Here is a tiny trained network, its code and every weight. The questions are about switching its units off for an input and a target symbol, where a switched-off unit gives its printed mean instead of its output.

import numpy as np


def w(rows, s, z=0):
    codes = np.array(rows[::2]) - 128.0
    scale = np.full(codes.shape[1], s)
    scale[-1] = z or s
    return codes * scale


def norm(h):
    return h / np.sqrt((h * h).mean(-1, keepdims=True) + 1e-5)


def f(y):
    return y / 2 * (1 + np.tanh(0.7978845608 * (y + 0.044715 * y**3)))


def softmax(a):
    e = np.exp(a - a.max(-1, keepdims=True))
    return e / e.sum(-1, keepdims=True)


def log_softmax(a):
    a = a - a.max(-1, keepdims=True)
    return a - np.log(np.exp(a).sum(-1, keepdims=True))


def net(x, mask):
    ids = ['αβγθπσψ'.index(c) for c in x.split()]
    T = len(ids)
    res = E[ids] + P[:T]
    u = 0
    for l in range(2):
        r = norm(res)
        for j in range(2):
            rows = slice(2 * j, 2 * j + 2)
            q, k, v = (r @ M[l][rows].T for M in (Q, K, V))
            z = softmax(np.where(np.tri(T) > 0, q @ k.T / 2**0.5, -1e9)) @ v
            o = O[l][rows]
            res = res + np.where(mask[u + j], z, o[:, -1]) @ o[:, :-1]
        u += 2
        y = f(norm(res) @ A[l][:, :-1].T + A[l][:, -1])
        res = res + np.where(mask[u : u + 12], y, B[l][:, -1]) @ B[l][:, :-1]
        u += 12
    return log_softmax(norm(res)[-1] @ U[:, :-1].T + U[:, -1])


Q, K, V, O, A, B = {}, {}, {}, {}, {}, {}
E = w([
[76,131,167,161,125,233],'α',
[2,107,116,134,79,189],'β',
[89,121,141,185,103,171],'γ',
[29,95,129,153,113,175],'θ',
[218,108,101,45,106,74],'π',
[144,248,122,164,107,129],'σ',
[135,178,205,187,174,141],'ψ',
],0.018)
P = w([
[192,207,7,171,129,84],'0',
[122,133,139,123,27,199],'1',
[124,120,146,121,32,173],'2',
[107,116,159,106,40,160],'3',
[103,113,161,106,43,149],'4',
[88,110,168,93,52,143],'5',
[79,113,171,89,53,141],'6',
[72,113,175,82,60,139],'7',
[64,110,179,76,66,137],'8',
[58,107,178,73,66,129],'9',
[50,105,171,67,65,119],'10',
[29,98,163,61,64,96],'11',
],0.012)
Q[0] = w([
[53,174,104,222,216,116],'L0H1',
[253,182,152,133,227,15],'L0H1',
[192,116,46,254,219,205],'L0H2',
[138,209,177,55,109,133],'L0H2',
],0.0069)
K[0] = w([
[149,117,214,99,111,131],'L0H1',
[95,176,127,250,191,182],'L0H1',
[117,130,196,169,91,120],'L0H2',
[155,186,109,142,138,105],'L0H2',
],0.012)
V[0] = w([
[107,119,7,128,177,130],'L0H1',
[52,118,225,172,200,173],'L0H1',
[91,211,131,213,254,126],'L0H2',
[209,112,227,126,122,77],'L0H2',
],0.0084)
O[0] = w([
[104,118,96,215,167,92,98],'L0H1',
[36,188,116,111,61,158,55],'L0H1',
[140,106,29,191,105,4,72],'L0H2',
[113,203,81,55,179,108,2],'L0H2',
],0.011,0.0059)
A[0] = w([
[25,69,123,230,157,233,228],'L0N1',
[175,105,151,86,189,141,62],'L0N2',
[96,165,238,235,234,180,206],'L0N3',
[185,29,134,50,244,119,86],'L0N4',
[159,188,176,23,132,157,239],'L0N5',
[191,172,48,127,105,125,153],'L0N6',
[96,187,54,189,133,2,4],'L0N7',
[87,58,176,65,159,110,240],'L0N8',
[32,68,91,108,185,88,136],'L0N9',
[38,232,193,111,175,24,84],'L0N10',
[242,145,178,138,156,50,228],'L0N11',
[135,172,218,73,201,173,103],'L0N12',
],0.0078,0.004)
B[0] = w([
[190,230,109,109,115,65,254],'L0N1',
[2,126,96,98,130,184,138],'L0N2',
[199,188,65,123,78,67,202],'L0N3',
[71,173,152,161,29,118,165],'L0N4',
[81,61,122,135,164,228,204],'L0N5',
[84,163,172,86,162,145,128],'L0N6',
[153,75,184,128,115,236,133],'L0N7',
[174,129,122,149,127,185,203],'L0N8',
[166,207,94,128,57,181,126],'L0N9',
[123,109,131,70,44,151,128],'L0N10',
[85,102,116,84,91,230,160],'L0N11',
[155,116,81,188,137,190,176],'L0N12',
],0.0085,0.0098)
Q[1] = w([
[169,72,162,75,54,253],'L1H1',
[99,96,144,130,177,119],'L1H1',
[151,110,102,52,57,206],'L1H2',
[132,194,58,130,125,73],'L1H2',
],0.017)
K[1] = w([
[105,8,71,153,233,108],'L1H1',
[152,143,66,146,87,138],'L1H1',
[140,20,178,62,192,135],'L1H2',
[167,156,56,159,193,70],'L1H2',
],0.014)
V[1] = w([
[155,88,204,121,125,174],'L1H1',
[171,92,103,104,247,154],'L1H1',
[156,119,172,20,166,149],'L1H2',
[216,91,141,104,178,82],'L1H2',
],0.015)
O[1] = w([
[56,28,123,215,81,129,60],'L1H1',
[88,13,185,86,196,80,50],'L1H1',
[51,119,106,142,138,3,52],'L1H2',
[190,158,52,191,175,36,1],'L1H2',
],0.012,0.0079)
A[1] = w([
[154,164,129,182,195,12,132],'L1N1',
[164,157,127,78,131,14,18],'L1N2',
[70,19,171,220,187,65,164],'L1N3',
[67,79,174,90,152,133,90],'L1N4',
[79,94,113,145,198,216,116],'L1N5',
[83,71,150,157,164,77,2],'L1N6',
[119,134,61,238,193,26,61],'L1N7',
[79,95,196,187,167,122,93],'L1N8',
[181,88,192,97,96,12,69],'L1N9',
[110,134,52,175,5,101,107],'L1N10',
[79,82,108,210,83,183,46],'L1N11',
[66,78,107,205,121,190,49],'L1N12',
],0.013,0.0069)
B[1] = w([
[10,101,168,175,196,125,146],'L1N1',
[93,177,143,112,152,18,131],'L1N2',
[151,140,94,63,167,220,255],'L1N3',
[199,119,154,140,61,96,203],'L1N4',
[225,241,133,103,103,121,190],'L1N5',
[174,132,64,81,151,167,155],'L1N6',
[40,40,93,138,184,111,152],'L1N7',
[167,174,93,64,136,180,173],'L1N8',
[172,105,211,154,156,50,141],'L1N9',
[142,98,108,150,210,42,188],'L1N10',
[67,159,178,142,103,65,194],'L1N11',
[144,156,83,157,72,93,187],'L1N12',
],0.013,0.0055)
U = w([
[92,110,141,217,90,112,106],'α',
[213,197,89,149,181,158,208],'β',
[97,95,102,135,233,152,238],'γ',
[129,237,110,74,198,52,50],'θ',
[58,120,188,93,116,225,49],'π',
[112,103,6,114,94,121,2],'σ',
[198,103,208,130,140,66,22],'ψ',
],0.012,0.0045)

Each question gives the input, a string of symbols that net reads in full, and the target symbol t.
The units are the heads (2 rows each of Q, K, V and O) and the neurons (one row each of A and B). Each row of codes is followed by its name. A weight is (code - 128) times the scale printed after its matrix; where a second scale follows, it is the last column's (O, A, B and U).
mask holds one flag per unit, layer by layer, with each layer's heads first. A switched-off unit (its flag False) gives its mean, the last column of its rows in O or B, instead of its output. The means were averaged over made-up inputs and are rounded, as every weight is.
A unit's drop is (log p(t) with every unit on - log p(t) with that unit switched off) / (log p(t) with every unit on - log p(t) with every unit switched off).
The circuit of an input: a set's keep is (log p(t) with only the set's units on - log p(t) with every unit switched off) / (log p(t) with every unit on - log p(t) with every unit switched off). Starting from the 12 units with the biggest drops (on a tie, the unit counted first), units are removed one at a time, each time the one whose removal leaves the highest keep (on an exact tie, the one counted first), for as long as the keep stays at least 0.8.
circuit, biggest first: the units of the circuit, biggest drop first
k most important neurons: the k neurons with the biggest drops, biggest first
k most important neurons of layer l: the k neurons of layer l with the biggest drops, biggest first
heads that matter: for each layer, one digit per head in row order, 1 if its drop is at least 0.15 and else 0, layers parted by /
input β θ α π β γ ψ β β, target α: circuit, biggest first -> (L0N1 L1H1 L1H2)
input σ σ π σ α, target ψ: heads that matter -> 11 / 11
input θ π β γ β α, target β: heads that matter -> 11 / 01
input β ψ α α β γ β π, target α: 4 most important neurons -> (L0N1 L0N3 L0N4 L0N5)
input α β σ θ σ, target π: circuit, biggest first -> (L1H2)
input β π α θ β θ β γ σ β σ, target α: circuit, biggest first -> (L0H1 L1H1 L1H2)
input ψ σ β α, target β: circuit, biggest first -> (L0H2 L0N1)
input β π β ψ σ, target α: circuit, biggest first -> (L0N1 L1H1 L1H2)
input θ ψ α ψ ψ, target π: 2 most important neurons -> (L0N1 L0N3)
input θ σ α β, target β: circuit, biggest first -> (L0N1 L1H1)
input ψ β γ σ π β α β β ψ α, target θ: 3 most important neurons -> (L0N3 L0N1 L0N4)
input σ π β θ γ γ θ, target ψ: circuit, biggest first -> (L0H1 L0H2 L1H2 L1N9)
input ψ ψ γ π θ θ β θ σ γ θ ψ, target θ: 3 most important neurons of layer 0 -> (L0N4 L0N3 L0N1)
input β π β ψ ψ γ θ, target α: 2 most important neurons of layer 1 -> (L1N11 L1N10)
input β ψ σ θ π α α, target α: 4 most important neurons of layer 0 -> (L0N1 L0N3 L0N4 L0N9)
input α γ π, target σ: 4 most important neurons -> (L0N1 L0N5 L0N3 L0N4)
input σ ψ β γ β σ α σ π ψ ψ σ, target ψ: 3 most important neurons -> (L0N4 L0N7 L0N1)
input π ψ σ γ β ψ, target γ: 2 most important neurons -> (L0N3 L0N11)
input β σ α θ σ β ψ σ ψ σ π θ, target α: 2 most important neurons of layer 0 -> (L0N4 L0N3)
input σ γ σ π σ γ ψ θ γ, target ψ: 2 most important neurons of layer 0 -> (L0N4 L0N1)
input ψ β π β θ β α π, target π: 2 most important neurons -> (L0N5 L0N7)
